Below are the code and all the weights of a small trained network. Each question names an input and a class and asks about switching units off, where a switched-off unit gives its printed mean instead of its output.

import numpy as np


def w(rows, s, z=0):
    codes = np.array(rows[::2]) - 128.0
    scale = np.full(codes.shape[1], s)
    scale[-1] = z or s
    return codes * scale


def f(y):
    return y / 2 * (1 + np.tanh(0.7978845608 * (y + 0.044715 * y**3)))


def log_softmax(a):
    a = a - a.max(-1, keepdims=True)
    return a - np.log(np.exp(a).sum(-1, keepdims=True))


def net(x, mask):
    res = np.array(x, float).reshape(1, 6) / 4 @ E
    y = f(res @ A[0][:, :-1].T + A[0][:, -1])
    res = res + np.where(mask, y, B[0][:, -1]) @ B[0][:, :-1]
    return log_softmax(res[-1] @ U[:, :-1].T + U[:, -1])


A, B = {}, {}
E = w([
[212,144,120,119,100,57,178,207,150,124],'x0',
[131,128,128,129,125,127,127,128,127,130],'x1',
[158,145,107,214,165,125,52,85,143,31],'x2',
[121,43,87,137,92,127,83,143,213,157],'x3',
[167,84,148,99,17,85,68,71,58,64],'x4',
[125,155,8,126,118,75,150,78,92,183],'x5',
],0.012)
A[0] = w([
[133,70,147,129,86,155,139,135,72,74,2],'n0',
[153,42,128,123,104,176,112,147,199,123,174],'n1',
[124,111,153,109,79,116,123,121,104,91,56],'n2',
[143,107,122,122,107,111,101,88,195,117,34],'n3',
[143,106,161,94,92,108,124,84,142,100,7],'n4',
[140,122,85,116,62,97,111,62,97,143,77],'n5',
[76,113,198,111,122,173,125,127,151,87,69],'n6',
[73,106,141,68,85,139,141,175,94,166,102],'n7',
[80,123,119,157,127,171,96,89,86,159,109],'n8',
[146,202,196,103,166,124,142,119,72,88,74],'n9',
[183,149,130,112,106,71,153,191,158,67,138],'n10',
[102,111,129,107,129,184,110,96,103,115,47],'n11',
[173,162,120,183,165,113,54,106,143,99,93],'n12',
[156,94,248,148,100,156,130,148,140,103,14],'n13',
],0.012,0.0032)
B[0] = w([
[123,148,116,120,202,159,139,133,160,134,197],'n0',
[75,88,123,123,134,78,114,94,176,104,229],'n1',
[147,151,172,71,184,108,165,152,183,173,197],'n2',
[132,122,158,206,120,95,101,71,145,155,172],'n3',
[142,137,139,78,204,142,135,195,159,198,184],'n4',
[68,193,85,99,143,155,155,138,143,150,245],'n5',
[119,151,101,123,142,118,155,153,38,136,211],'n6',
[208,172,198,179,78,179,111,32,157,111,242],'n7',
[145,96,114,144,122,93,120,211,58,150,212],'n8',
[93,90,169,169,141,2,99,83,212,124,234],'n9',
[135,61,149,142,108,146,111,207,63,140,236],'n10',
[140,83,190,99,100,109,64,162,52,162,181],'n11',
[197,134,188,94,111,213,181,78,123,109,225],'n12',
[125,167,16,161,105,121,232,110,83,64,239],'n13',
],0.0097,0.012)
U = w([
[207,147,186,134,86,196,132,55,137,119,90],'0',
[122,164,18,140,127,99,180,118,101,122,255],'1',
[100,162,135,123,243,174,144,196,196,165,131],'2',
[113,104,133,142,116,5,77,79,178,128,72],'3',
[174,83,143,133,101,113,70,219,63,155,79],'4',
],0.013,0.0048)

Each question gives the input, the list of numbers given to net, and the class t.
The units are the neurons (one row each of A and B). Each row of codes is followed by its name. A weight is (code - 128) times the scale printed after its matrix; where a second scale follows, it is the last column's (A, B and U).
mask holds one flag per neuron, in row order. A switched-off neuron (its flag False) gives its mean, the last column of its row in B, instead of its output. The means were averaged over made-up inputs and are rounded, as every weight is.
A unit's drop is (log p(t) with every unit on - log p(t) with that unit switched off) / (log p(t) with every unit on - log p(t) with every unit switched off).
The circuit of an input: a set's keep is (log p(t) with only the set's units on - log p(t) with every unit switched off) / (log p(t) with every unit on - log p(t) with every unit switched off). Starting from the 12 units with the biggest drops (on a tie, the unit counted first), units are removed one at a time, each time the one whose removal leaves the highest keep (on an exact tie, the one counted first), for as long as the keep stays at least 0.8.
circuit, biggest first: the units of the circuit, biggest drop first
unit that matters most: the unit with the biggest drop
top k neurons: the k neurons with the biggest drops, biggest first
drop when u is switched off: that unit's drop, to one decimal
input [-5,7,0,-6,8,-7], class 2: circuit, biggest first : n4, n0
input [-8,-5,-2,6,7,-6], class 4: unit that matters most : n11
input [-8,5,7,-6,4,-3], class 4: top 3 neurons : n8, n11, n7
input [1,3,-7,-5,0,-6], class 0: top 2 neurons : n7, n5
input [-8,5,-5,7,3,3], class 4: top 4 neurons : n8, n9, n11, n13
input [0,-5,3,-2,4,-5], class 1: top 3 neurons : n13, n7, n6
input [-4,8,8,8,7,-2], class 0: top 3 neurons : n12, n3, n9
input [8,-8,1,-4,7,4], class 4: top 3 neurons : n10, n13, n1
input [0,5,-5,7,-6,-2], class 3: circuit, biggest first : n1, n5
input [8,7,2,-4,1,-5], class 4: top 2 neurons : n10, n5
input [1,-7,6,-5,3,5], class 0: top 2 neurons : n12, n13
input [8,4,-7,7,-7,-2], class 4: top 2 neurons : n10, n9
input [-8,2,2,-8,4,4], class 3: top 2 neurons : n9, n10
input [6,8,3,-8,2,-7], class 3: circuit, biggest first : n9
input [0,-1,-3,-3,1,-4], class 1: top 3 neurons : n13, n12, n6
input [6,5,-7,6,1,-3], class 0: top 2 neurons : n7, n9
input [8,1,-8,-7,1,7], class 0: top 3 neurons : n7, n13, n8
input [8,-3,-8,1,1,-6], class 0: top 4 neurons : n7, n8, n13, n11
input [-6,-7,2,-5,8,-1], class 2: drop when n3 is switched off : 0.0
input [0,-8,-2,4,3,-7], class 1: unit that matters most : n13
input [-6,-1,3,5,5,-6], class 1: drop when n9 is switched off : 0.1
input [-8,8,-2,-1,6,-3], class 4: drop when n11 is switched off : 1.3
input [-6,-6,-7,4,-5,1], class 0: drop when n7 is switched off : 0.7
